Below is a small trained network, with its code and all its weights. Each question gives an input and a class and asks what happens when units are switched off, that is, made to give their printed mean instead of their output.

import numpy as np


def w(rows, s, z=0):
    codes = np.array(rows[::2]) - 128.0
    scale = np.full(codes.shape[1], s)
    scale[-1] = z or s
    return codes * scale


def norm(h):
    return h / np.sqrt((h * h).mean(-1, keepdims=True) + 1e-5)


def f(y):
    return np.maximum(y, 0)


def log_softmax(a):
    a = a - a.max(-1, keepdims=True)
    return a - np.log(np.exp(a).sum(-1, keepdims=True))


def net(x, mask):
    res = np.array(x, float).reshape(1, 8) / 4 @ E
    u = 0
    for l in range(4):
        y = f(norm(res) @ A[l][:, :-1].T + A[l][:, -1])
        res = res + np.where(mask[u : u + 10], y, B[l][:, -1]) @ B[l][:, :-1]
        u += 10
    return log_softmax(norm(res)[-1] @ U[:, :-1].T + U[:, -1])


A, B = {}, {}
E = w([
[112,101,98,193,109,179,133],'x0',
[150,105,198,132,148,203,95],'x1',
[138,140,106,122,123,188,245],'x2',
[139,153,139,125,124,168,103],'x3',
[149,205,89,136,130,170,117],'x4',
[148,161,120,113,166,95,90],'x5',
[92,105,102,178,77,135,101],'x6',
[116,164,129,84,78,116,97],'x7',
],0.011)
A[0] = w([
[128,63,130,123,184,81,148,53],'L0N1',
[130,151,143,102,132,97,103,22],'L0N2',
[132,111,120,155,150,165,5,17],'L0N3',
[130,164,140,67,132,81,59,51],'L0N4',
[103,61,178,133,71,150,63,14],'L0N5',
[121,143,105,154,119,110,129,3],'L0N6',
[109,137,37,171,66,89,123,27],'L0N7',
[127,132,129,129,127,125,129,87],'L0N8',
[123,157,108,107,125,185,161,12],'L0N9',
[136,168,136,178,139,149,53,40],'L0N10',
],0.02,0.0043)
B[0] = w([
[139,68,154,141,247,54,219,222],'L0N1',
[109,159,157,60,125,90,132,174],'L0N2',
[26,199,196,223,198,177,66,255],'L0N3',
[155,160,132,22,144,81,65,247],'L0N4',
[174,28,235,154,37,145,102,242],'L0N5',
[60,79,115,83,105,155,145,140],'L0N6',
[13,101,6,128,71,92,154,212],'L0N7',
[124,113,140,117,112,136,116,128],'L0N8',
[140,200,163,127,94,195,172,195],'L0N9',
[99,154,101,211,238,144,96,215],'L0N10',
],0.018,0.0092)
A[1] = w([
[153,162,127,29,139,100,68,81],'L1N1',
[125,139,119,72,170,121,90,161],'L1N2',
[188,209,117,102,89,223,209,25],'L1N3',
[139,95,8,115,71,122,127,5],'L1N4',
[146,147,121,152,78,139,68,116],'L1N5',
[176,158,119,42,132,63,68,67],'L1N6',
[124,123,128,88,85,133,133,69],'L1N7',
[127,128,134,79,135,129,112,44],'L1N8',
[201,75,144,127,58,127,90,22],'L1N9',
[170,137,106,82,121,98,71,110],'L1N10',
],0.019,0.002)
B[1] = w([
[116,209,205,119,98,116,187,217],'L1N1',
[115,185,147,149,80,112,152,194],'L1N2',
[224,162,76,3,132,190,41,245],'L1N3',
[34,70,90,104,138,117,132,182],'L1N4',
[156,103,111,136,192,54,170,154],'L1N5',
[97,192,197,60,111,105,194,218],'L1N6',
[117,126,129,167,172,139,137,156],'L1N7',
[128,166,151,125,112,117,150,159],'L1N8',
[145,98,182,156,59,120,136,159],'L1N9',
[109,180,190,125,111,130,155,172],'L1N10',
],0.023,0.011)
A[2] = w([
[227,59,153,151,52,155,92,31],'L2N1',
[192,74,143,124,91,137,95,57],'L2N2',
[162,140,97,125,125,191,179,79],'L2N3',
[211,128,91,154,202,77,182,46],'L2N4',
[225,158,55,147,116,165,120,88],'L2N5',
[154,124,92,169,136,124,98,3],'L2N6',
[117,164,133,148,117,184,3,39],'L2N7',
[154,202,82,222,214,163,37,18],'L2N8',
[226,77,91,57,207,110,138,127],'L2N9',
[142,189,7,177,80,145,180,21],'L2N10',
],0.016,0.0022)
B[2] = w([
[191,92,154,184,43,100,72,197],'L2N1',
[172,125,148,162,73,120,103,177],'L2N2',
[134,148,103,126,105,96,74,173],'L2N3',
[137,144,128,201,164,164,250,176],'L2N4',
[156,153,106,100,122,204,94,202],'L2N5',
[119,125,178,95,148,119,142,135],'L2N6',
[151,160,86,179,222,140,142,243],'L2N7',
[79,105,122,205,231,112,44,254],'L2N8',
[233,144,62,112,181,123,161,238],'L2N9',
[106,88,127,55,78,81,85,161],'L2N10',
],0.021,0.0084)
A[3] = w([
[72,80,6,117,66,124,166,10],'L3N1',
[134,121,124,139,126,122,152,41],'L3N2',
[105,122,74,149,84,123,147,79],'L3N3',
[121,119,123,122,137,143,141,58],'L3N4',
[117,155,119,140,139,187,108,31],'L3N5',
[137,105,147,98,136,114,127,67],'L3N6',
[173,32,186,121,70,152,107,5],'L3N7',
[114,92,171,134,134,156,176,113],'L3N8',
[119,117,72,142,129,92,174,90],'L3N9',
[146,97,127,103,80,147,138,57],'L3N10',
],0.017,0.0026)
B[3] = w([
[63,54,60,92,65,156,121,254],'L3N1',
[140,129,130,133,127,149,148,144],'L3N2',
[86,58,162,48,152,157,124,178],'L3N3',
[138,135,112,136,119,88,124,136],'L3N4',
[146,91,114,156,160,102,102,193],'L3N5',
[116,171,93,169,81,163,157,147],'L3N6',
[199,92,121,140,3,130,119,223],'L3N7',
[144,157,34,143,101,92,159,199],'L3N8',
[102,74,128,92,130,216,167,199],'L3N9',
[107,122,155,151,182,134,92,161],'L3N10',
],0.018,0.0062)
U = w([
[222,159,52,67,144,191,65,193],'0',
[191,48,190,209,25,112,91,37],'1',
[84,149,150,234,224,131,32,140],'2',
[178,87,101,166,190,115,248,1],'3',
[101,236,221,69,102,73,164,154],'4',
[34,46,54,81,79,131,130,207],'5',
],0.014,0.0018)

Each question gives the input, the list of numbers given to net, and the class t.
The units are the neurons (one row each of A and B). Each row of codes is followed by its name. A weight is (code - 128) times the scale printed after its matrix; where a second scale follows, it is the last column's (A, B and U).
mask holds one flag per neuron, layer by layer. A switched-off neuron (its flag False) gives its mean, the last column of its row in B, instead of its output. The means were averaged over made-up inputs and are rounded, as every weight is.
A unit's drop is (log p(t) with every unit on - log p(t) with that unit switched off) / (log p(t) with every unit on - log p(t) with every unit switched off).
The circuit of an input: a set's keep is (log p(t) with only the set's units on - log p(t) with every unit switched off) / (log p(t) with every unit on - log p(t) with every unit switched off). Starting from the 12 units with the biggest drops (on a tie, the unit counted first), units are removed one at a time, each time the one whose removal leaves the highest keep (on an exact tie, the one counted first), for as long as the keep stays at least 0.8.
units of the circuit, in order: the units of the circuit, biggest drop first
unit that matters most: the unit with the biggest drop
top k neurons: the k neurons with the biggest drops, biggest first
top k neurons in layer l: the k neurons of layer l with the biggest drops, biggest first
drop when u is switched off: that unit's drop, to one decimal
input [7,1,2,-6,5,-1,-2,-2], class 0: top 2 neurons : L1N3; L0N9
input [-7,2,0,8,7,-3,7,6], class 2: unit that matters most : L0N10
input [-7,6,-4,-8,-7,-5,0,5], class 1: top 3 neurons : L0N5; L1N9; L3N7
input [0,0,2,-1,-3,-8,6,3], class 1: top 2 neurons : L0N5; L1N9
input [-8,-5,6,0,7,-5,5,-6], class 0: top 4 neurons : L0N9; L1N3; L0N1; L2N5
input [8,-3,-8,6,-7,-2,0,8], class 1: top 2 neurons : L0N5; L1N9
input [-4,3,-7,1,8,5,-4,1], class 4: top 2 neurons : L0N4; L1N6
input [-4,4,4,-2,-5,-4,-5,5], class 0: top 4 neurons in layer 0 : L0N4; L0N5; L0N3; L0N10
input [1,-4,-7,-4,-2,5,8,4], class 5: top 2 neurons : L0N7; L2N8
input [2,-2,0,-3,-4,5,5,-8], class 3: top 2 neurons : L0N1; L2N4
input [3,8,5,-5,-3,2,0,-6], class 3: top 2 neurons : L0N5; L1N3
input [1,0,-5,-8,3,4,-5,-8], class 3: top 2 neurons : L0N1; L2N4
input [-6,-7,7,1,0,3,-7,-2], class 0: top 2 neurons : L0N4; L1N3
input [-2,-6,-2,5,-3,-6,5,6], class 5: units of the circuit, in order : L0N7
input [-2,-7,5,2,-8,3,0,2], class 5: top 2 neurons in layer 0 : L0N7; L0N3
input [8,-3,8,-4,-4,-6,2,-1], class 5: drop when L0N7 is switched off : 0.1
input [-1,-8,-1,8,1,8,4,-6], class 5: drop when L0N7 is switched off : 1.0
input [-5,-1,-7,0,-8,-2,5,-2], class 1: drop when L0N5 is switched off : 1.4
input [-8,-2,6,-4,-2,-7,6,-5], class 3: top 2 neurons in layer 1 : L1N2; L1N4
input [3,1,-5,5,-7,-7,7,-6], class 1: units of the circuit, in order : L0N5
